Each row of numbers stands for one thing and depends on some of the facts below. Use the named rows to name the rest.

Some facts about the things:
vapade muta:f rodrur:558
trufun drutradro:sikla flibra muta:a sirures:satrik skeski vapade rodrur:558
malu muta:b sirures:siplus brigen rodrur:558
vufol muta:b sirures:skeski rodrur:558
sikla muta:a sirures:bubel rodrur:776
satrik muta:a rodrur:776
votus muta:c sirures:malu gromon rodrur:776
gromon muta:a sirures:lizi siplus rodrur:558
daflu muta:a rodrur:558
kleli muta:b rodrur:776
fletrosal muta:b sirures:broflun lonul trilor rodrur:776
stusu drutradro:lobek muta:a sirures:dumapul sikla lali rodrur:776
tatril muta:b rodrur:558
drazin muta:a rodrur:776
siplus muta:a sirures:bubel treplok brigen rodrur:558
flobridin muta:b sirures:dumapul rodrur:558
dremonal drutradro:malu fletrosal satrik stizum muta:a sirures:briso fladuk brudum rodrur:558
plasuli muta:c sirures:flobridin rodrur:558
tafak muta:b sirures:siplus rodrur:558
lali muta:c sirures:sikla rodrur:776
grapa drutradro:drutor klevak flimo muta:b sirures:sikla rodrur:776
futrus muta:a sirures:vomal patin rodrur:558
skarel drutradro:sikla votus muta:a rodrur:558
bubel muta:d sirures:skeski rodrur:558
visidol drutradro:vufol treplok brukidam drazin klevak muta:c rodrur:776
pleflin drutradro:bubul stotros futum vapade muta:a rodrur:558
lobek muta:a rodrur:776
treplok muta:a sirures:klerabrar trufun rodrur:558
lonul muta:f rodrur:558
flibra muta:a rodrur:558
patin muta:e sirures:flotrudra rodrur:558
brudum muta:c sirures:sikla vapade rodrur:776
fisur muta:c rodrur:558
vomal drutradro:vufol kleli lonul muta:a rodrur:776
briso muta:f sirures:tafak rodrur:558
sorur muta:a rodrur:558
fletul muta:c sirures:broflun bubel rodrur:558
fedus muta:b sirures:bubel sikla rodrur:558
trezuki muta:c rodrur:776
megar drutradro:klerabrar futrus daflu muta:f rodrur:558
fladuk muta:a sirures:siplus brigen rodrur:558
fovik drutradro:zetror muta:c rodrur:776
gesko drutradro:bubel lobek muta:a sirures:lali skeski rodrur:558
dregum muta:a sirures:brudum rodrur:558
stizum muta:e sirures:pleflin rodrur:776
flisato drutradro:tatril muta:a rodrur:558
skeski drutradro:tritrum muta:a sirures:dumapul rodrur:776
brigen drutradro:brukidam sorur muta:c sirures:skeski vapade rodrur:558
drire drutradro:poskozen brukidam satrik muta:a rodrur:558
poskozen muta:a rodrur:558
baro muta:a rodrur:558
brukidam muta:b rodrur:776
lizi muta:a sirures:raklo grapa vomal rodrur:558
tritrum muta:a sirures:vapade rodrur:776
pozom drutradro:bubul vufol baro muta:b rodrur:558
getudru drutradro:satrik fladuk trilor sorur flibra muta:e rodrur:558
broflun muta:a sirures:klerabrar rodrur:558
drutor muta:a rodrur:558
futum muta:a rodrur:558
flotrudra muta:b sirures:dregum dremonal rodrur:558
gratron muta:a rodrur:776
zetror muta:a rodrur:558
zoper drutradro:zetror baro muta:a rodrur:776
trilor muta:e sirures:vufol rodrur:558
klerabrar muta:a rodrur:776
vipi muta:a sirures:fisur rodrur:558
stotros muta:a rodrur:558
bubul muta:a rodrur:558
klevak muta:b rodrur:558
betifu drutradro:dregum bubel brukidam muta:b sirures:lali rodrur:776
raklo drutradro:fisur stizum muta:f rodrur:776
flimo muta:e sirures:stusu rodrur:558
dumapul muta:b sirures:satrik rodrur:776

Some things and their rows:
[ 19  22  30   0 -28  -4  10 -15  29  15 -22  15   6 -24]: futum
[ 27  14  55 -21 -58 -10   7   9  26  -3 -37  32  15 -39]: gesko
[ 42 -21 -21 -13 -19  14   0   6  44  20 -20 -23 -11 -10]: drazin
[-21 -59 -70  -6 -29   6  -6  37  41  30 -39 -24   8 -28]: fovik
[ 34 -30  -4 -27 -62  14 -14  18  47   4 -34   2  -6 -19]: stusu
[ 19  24  17  15  -9  -1   4   2  32  13 -30  13  14 -24]: siplus
[ 19 -26 -41  -9 -23   8  -8  37  41  16 -33 -16   3 -27]: vomal
[ 14   7  21  12 -19 -25  40  -8  30  17 -38  32 -12   6]: vufol
[ 10  20  22 -13 -29  -4  14  -8  31   5 -21  22  15 -34]: flibra
[ 24  29  23  -8 -16 -10  12   1  25  10 -23  20   6 -27]: sorur
[  7 -44 -53 -10 -24   9  -4   9  43  33 -24 -15 -10  -8]: lali
[ 22  25  31  -2 -25  -5  11 -10  28  12 -22  17   6 -25]: vipi
[ 33 -30 -26  -7 -19  -1  16  17  49  21 -31  -8 -25  10]: kleli
[ -9  -1   6  -9 -20 -11  12   0  24  24 -27  10   8 -28]: fisur
[ 15 -38 -38 -21 -14   5  13  24  46  23 -27 -16 -14  -7]: stizum
[-20  11 -17 -21 -15 -23  13  47  25   0 -40  36  23 -42]: getudru
[ -9  -2   4 -34 -40 -13  23  13  30  -6 -37  35  37 -56]: trufun
[  7  18  23  13 -30 -10  14   0  29   5 -26  18  -3  -8]: briso
[ 10  30   4 -15 -13 -19   3  43  20  -1 -39  30  20 -43]: drire
[ 11 -47 -41 -23 -13   9   3  18  40  31 -27 -29  -8 -14]: trezuki
[-10  11  10   4 -45 -17   7  24  27  -3 -35  28  12 -30]: megar
[ 32   2  45 -13 -42 -17  24 -17  26   7 -33  26   0 -10]: bubel
[ 14  19  17  19 -28 -17  25  -1  33  10 -32  41  -6  -3]: fedus

Name these rows:
[  0  18  12  -3 -35  -8   1  16  27   8 -35  24  23 -41] -> pleflin
[ 13 -30 -53  -2 -34  -3   5  46  48  12 -40  12  -9  -4] -> grapa
[  3  12  15   2 -19 -17  22   4  28  19 -28  19   0 -17] -> patin
[ 11  11  28   8 -36 -15  23  -7  28  10 -23  18  -2 -14] -> vapade
[ 16  22  27  10 -26  -4   7 -15  29  19 -24  15   5 -24] -> bubul
[ 31 -31 -25 -12 -19  -1  18  20  49  18 -30  -6 -21  10] -> fletrosal
[ 17  22  16   6  -5  -4   8   3  32  12 -28  11  18 -29] -> fladuk
[  0   9  11  -4 -16 -18  23   1  26  18 -29  23  -1 -15] -> trilor
[ 32 -23 -33 -18 -21 -13   4  61  40   5 -44   9 -19  -2] -> betifu
[  1 -52 -49 -26 -12   9   2  20  42  29 -27 -28  -1 -18] -> votus
[ 14  16  24   6 -27 -17  26   4  32  12 -32  33  -4  -3] -> tatril
[ -9  12  -4  24 -28 -23  15  28  29  13 -46  38   7 -14] -> pozom
[ 11 -48 -47 -15 -19   5  11  18  40  33 -23 -23  -5 -22] -> brudum
[ 17  22  23  11 -18 -20  25   5  30  14 -32  32 -11   0] -> klevak
[ 12  20  23  22 -30  -1   8 -20  28  22 -24  14   3 -21] -> baro
[ 36 -23 -27 -29 -13   8   4  13  44  15 -22 -17 -10 -14] -> satrik
[ 27  28  39  -2 -24  -9  16   1  25  12 -19  16   6 -30] -> dregum
[  9 -37 -47   4 -36  13  -9  26  47  23 -34 -18   6 -27] -> zoper
[  1  12  10   3 -20 -14  15  -2  27  20 -28  24  -3 -11] -> flimo
[ 18 -32 -44 -15 -40  21   0   0  52  10 -19  -5   6 -24] -> sikla
[ 59 -27  28 -32 -47  16  -2   3  45  17 -21 -24 -16 -14] -> lobek
[-15  -3 -20 -25   4 -32  20  52  14   9 -48  21  24 -44] -> brigen
[  5 -38 -43 -16 -37   4   0  44  44   1 -35  -9   2 -19] -> raklo
[ 32 -36 -24 -16 -25   0  17   3  49  16 -34  -1 -34  22] -> dumapul
[ -9  11   5 -23 -39  -6   7  18  30  -3 -33  32  35 -53] -> skarel

The same things again, as new rows of numbers:
Known rows:
[  7  -6  -4  28  -6 -14  19 -11   1  -5 -11  -6  11 -27  20  -4  -1   9
  15 -13  -3   6  10  -9  16  -4   6 -12   4  11   3]: lali
[ -2  -1  -1  -6   7   4 -10   3  -9  -2  -3  -3 -10  16 -19   6  -7  -1
 -15   5   0  -4 -10  12 -11  -3   1   0   0   4  -8]: stotros
[ -1  -2  -1  -6   5   6 -11   7 -13   3   0   4  -9  13 -20   4 -11   0
  -9   2   5   0  -2   8 -12  -7  -5   1  -4   4  -7]: treplok
[ -2   3  -5   2  -9   0  -3   3  -8  -4   1  -3  -9  20  -7   5 -10  -6
 -15  14   0   8 -10  19  -1  -2   9   6 -11   0  10]: getudru
[ 17 -11 -10  28  15   0  17   0  -1  -3  -7  -4  -1 -14   3   2 -13  12
  -1 -11 -10  -1  11 -26  -9  -8  -4 -11  -1   1   4]: satrik
[ 27  -5  11  28  -7 -11  22  -9   6  -7  -5  -4   9 -10  10   2  13   9
  13  -6 -13  -2  -1 -13   8   7   0  -7  -5  -2  11]: fovik
[  2   8  -2  -8  -1  14   0   3  -2   1  -5   1   0  12 -16   4  -6  -7
 -12  12  -1   8  -4  15  -7  -8  15   7  12  12   1]: klevak
[ -7   8  -7 -11   5  -3  -8   5   5   7  11  -4 -14   2 -17   4  -2 -14
  -1   8  -3 -12 -14  16  11   4  -7   3 -10  -1  -9]: pleflin
[ -2   4  13 -12  -1   5 -11   2   0  -2  11  -1  -2  14 -10   9  10   3
  -4   3   6 -11  -8  10  -7   2  -1  -5  -7 -10  -7]: flibra
[-20   1   0 -12   4  -8  -8   5  -3   0  -2  -1   2   6 -10  -3   2 -10
  -9   9   8   4 -20  -2  -1   8  -9   9 -10  -4 -10]: skarel
[-11   5  -2 -14  12   3 -11   6   3   9  15  -3 -14   1 -14   8  -1 -10
  -2   7  -3 -11  -9  15   9   5  -4  -1  -9   3  -9]: baro
[ -5   0  -3  -5   5   3 -11   4  -6   0  -2  -3 -10  15 -18   5  -8  -4
 -17   7   1  -3 -10  11 -11  -2   0   0  -2   5  -9]: poskozen
[ 22  -7   6  20   4  -9  17  -9  16  -2  -2  -6   2 -13   6   1   8  13
   8  -6 -11  -7  -2 -26   2   2  -5 -10  -9 -20   1]: zoper
[-17   2   0  -8   0  -6  -7   8 -12   1  -1   6   4   4 -11  -5  -1 -13
  -6   5  14   4 -14  -1  -4   5 -16  10  -9  -6 -10]: trufun
[  3   6  12  -6  -4   2 -13   3  -1   1   8  10   0  15 -16   6   4  -3
   3   2  11  -9 -12   5  -5   1  -5  -3 -12 -15  -8]: broflun
[  3  15 -25 -31   1 -10  18   6   1   0   1   9 -35   6  44 -27   7 -19
  -8 -20  15   4 -64  20 -26   7 -23  13   8 -17  -8]: flisato
[ 10  -3  -9  20  23  -4  15  -3  14   5   8  -8  -9 -24   7   4  -2   5
   9  -3 -20 -13  12 -21  11   4  -5 -10  -7   1   2]: drazin
[ 26  -4 -10  27   0   6  33  -4   6  -2 -14 -10   8 -19   2  -4  -9   2
  -1   2 -13  12  10 -20  -2 -11   8  -2   9   0  15]: betifu
[-13  13   0 -11  -4  11   1   9   0   1  -4   4  16   2  -5  -1   2 -15
  -4  11  14  13  -7   2   2   1  -2  13   2   5  -3]: flobridin
[  1  -4   8  -5  -1  11 -14  13 -13  -8   0  -3  -7  10 -13   0 -13  -5
   0   3   2   6   3  18 -11  -8  -5   7   4  10  10]: vapade
[-23   5   1 -22  16  17 -26  16   3 -12   9   4   4  16  20  -1   3  -1
  -1  -8   2  -2  14   3 -16   6 -10   9  16  26  11]: megar
[  3   6  20 -10  -6   6 -19   9   4 -11   9   5   0  18  -8   8   3  -2
  14   4   7  -4  -1  13  -5  -1  -5   3  -4  -2  11]: lonul
[ -8   5  -5   4  -8  15  -6   9 -14  -5   4  -6  -3  16  -1   9 -12  -5
 -17   5   5   7   3  20  -2  -6   6   1 -12   5   9]: flimo

Which thing is each row?
[  6  14  12 -13 -13  18  -4   4   3   2   8  10  11  14 -12   7   8  -6
   5   6  10   0   0  11  -3  -3   8   2  -3  -4   4] -> vufol
[ 18 -12 -10  29   6  -5  25  -3  -1  -2 -12 -14   1 -22   3  -1 -12   7
  -5  -7 -12   1   2 -19  -3  -9  -9  -9  -6 -10   0] -> stusu
[ -1  -7   0  -6   1   1  -8   2 -16   5  -3  -2 -10   9 -19  -1  -8  -2
 -11   4   1   0  -7  12 -10  -3  -3   3   0  -3  -8] -> gromon
[  9  -5   5  -5  -1   9  -8   4 -15  -6 -14   4  -6   9  -6   2 -14 -12
  -9   7  10   1  15  20  -8  -3   7   3 -12  10  -2] -> bubel
[  7   6 -10  20  -3  -6  21 -10  16   0 -13  -1  12 -27  13  -2  -4   6
  13  -2  -2   8  17 -18  15 -11  16  -8  11   1   7] -> dumapul
[ 11 -32 -29  17 -33 -30 -16 -11  22  17 -13   0  31 -16  34 -20 -11   9
  -6  -4 -30 -32  33 -26  11  -4 -23  -4  29 -15  -2] -> tritrum
[  9  -6   7   3 -12  -1  -3   3 -22   0  -4   3  -3  10 -18  -2  -8  -8
  -5   0   2  12  -8  27  -2   0  -1   4  -2  12   0] -> brigen
[  5 -11   1  15   0 -19  11 -12   8 -11 -13 -15   1 -21  18 -11  -4  14
  22  -2 -11   8  13 -15  10 -10   7  -2   8  -2  16] -> raklo

Now the same things, written a new way:
Known rows:
[-17  15  22  36 -37 -53  37 -44 -10  -3  16  -5 -18   0]: betifu
[-28  24  17  17 -12 -12  11 -22 -17 -14  33  -7 -24 -14]: siplus
[-34  13   9  26 -23 -19   7 -23 -23  -8  41 -23 -22 -11]: fedus
[-36  20  14  24 -10 -13   7 -21 -14 -17  30  -9 -22  -4]: futum
[-28   6  16  27 -23 -14   9 -21 -18 -12  30 -27 -27  -5]: flotrudra
[-29  12  18  18 -21 -16   8 -24 -22  -4  34 -25 -25 -10]: malu
[-24  17  15  21 -27 -45  39 -25  -3  -7  12   9 -30   5]: satrik
[-33  11  20  27 -18 -18  12 -22 -18  -2  46 -26 -30   0]: vufol
[-34  17  18  25 -18 -18   0 -20 -23 -12  34 -14 -20   1]: lonul
[-18  20  14  22 -25 -45  42 -14  -8 -15  17   5 -22   0]: tritrum
[-30  20  13  22 -13 -10   9 -22 -14 -19  31  -9 -25  -7]: lizi
[-34  16  22  38 -13 -24   3 -48 -10   1  32 -17 -30  -5]: getudru
[-31  26  27  37  -8 -17   8 -38 -10  -9  38  -4 -28   0]: trufun
[-28  19  16  30   0 -19   3 -13 -16 -12  37 -11 -22  -1]: baro
[-29  25  23  38  -3 -22   1 -33 -12 -10  35  -7 -18  -1]: pleflin
[-11  31  17  39 -22 -46  41 -31  -8 -25  16   4   2  -2]: stusu
[-18  29  12  24 -21 -43  44 -20 -14 -33   6  -5   9  -1]: lobek
[-31  13  16  23 -20 -11   9 -22 -21 -11  36 -11 -20  -5]: fletul
[-33  12  12  24 -18 -11  13 -26 -15 -11  33 -26 -32  -8]: trilor
[-30  16  18  22 -23 -14   3 -21 -22 -15  31 -13 -26  -3]: briso
[-36  21  15  19 -26 -11  13 -31 -28 -19  40 -16 -10  -5]: bubel
[-25  21  17  33   3 -22   0 -10 -15 -11  40 -14 -19  -1]: zetror
[-35  20  13  24  -8 -13   7 -20 -14 -16  31  -9 -23  -6]: stotros

Name these rows:
[ -5  20  25  43  -6 -60  27 -18  -4  -1  25   5 -16   9] -> zoper
[-17  26  23  34 -20 -48  44 -27  -4  -9  25   7 -25  10] -> skeski
[-39  20  16  23 -14 -12   7 -31 -11 -13  27  -4 -30  -6] -> sorur
[-28   8  18  22 -41 -49  36 -38  -7   3  11  -3 -33   1] -> brukidam
[-20   6  14  23 -29 -52  37 -16 -14  -2  17 -12 -21   2] -> kleli
[-13  12  15  38 -33 -57  31 -30 -11   3  24  -6 -20  -3] -> grapa
[-20   9  15  19 -30 -45  38 -15 -13  -6  17   3 -18   5] -> trezuki
[-28  38  22  37  -8 -14  12 -42 -17 -28  31 -11  -1  -6] -> gesko
[-13  22  23  36 -16 -54  31 -28  -4  -4  16   9 -19   5] -> vomal
[-29   8  11  27 -16 -12  12 -23 -13 -16  31 -28 -29  -7] -> patin
[-34  11  16  22 -16 -13   6 -23 -19 -11  34 -13 -20  -2] -> fisur
[-29  22  27  36 -14 -24  -5 -34 -20  -6  34 -12 -16   3] -> megar
[-18   8  13  22 -36 -48  40 -17 -12  -4  18 -11 -26   1] -> fletrosal

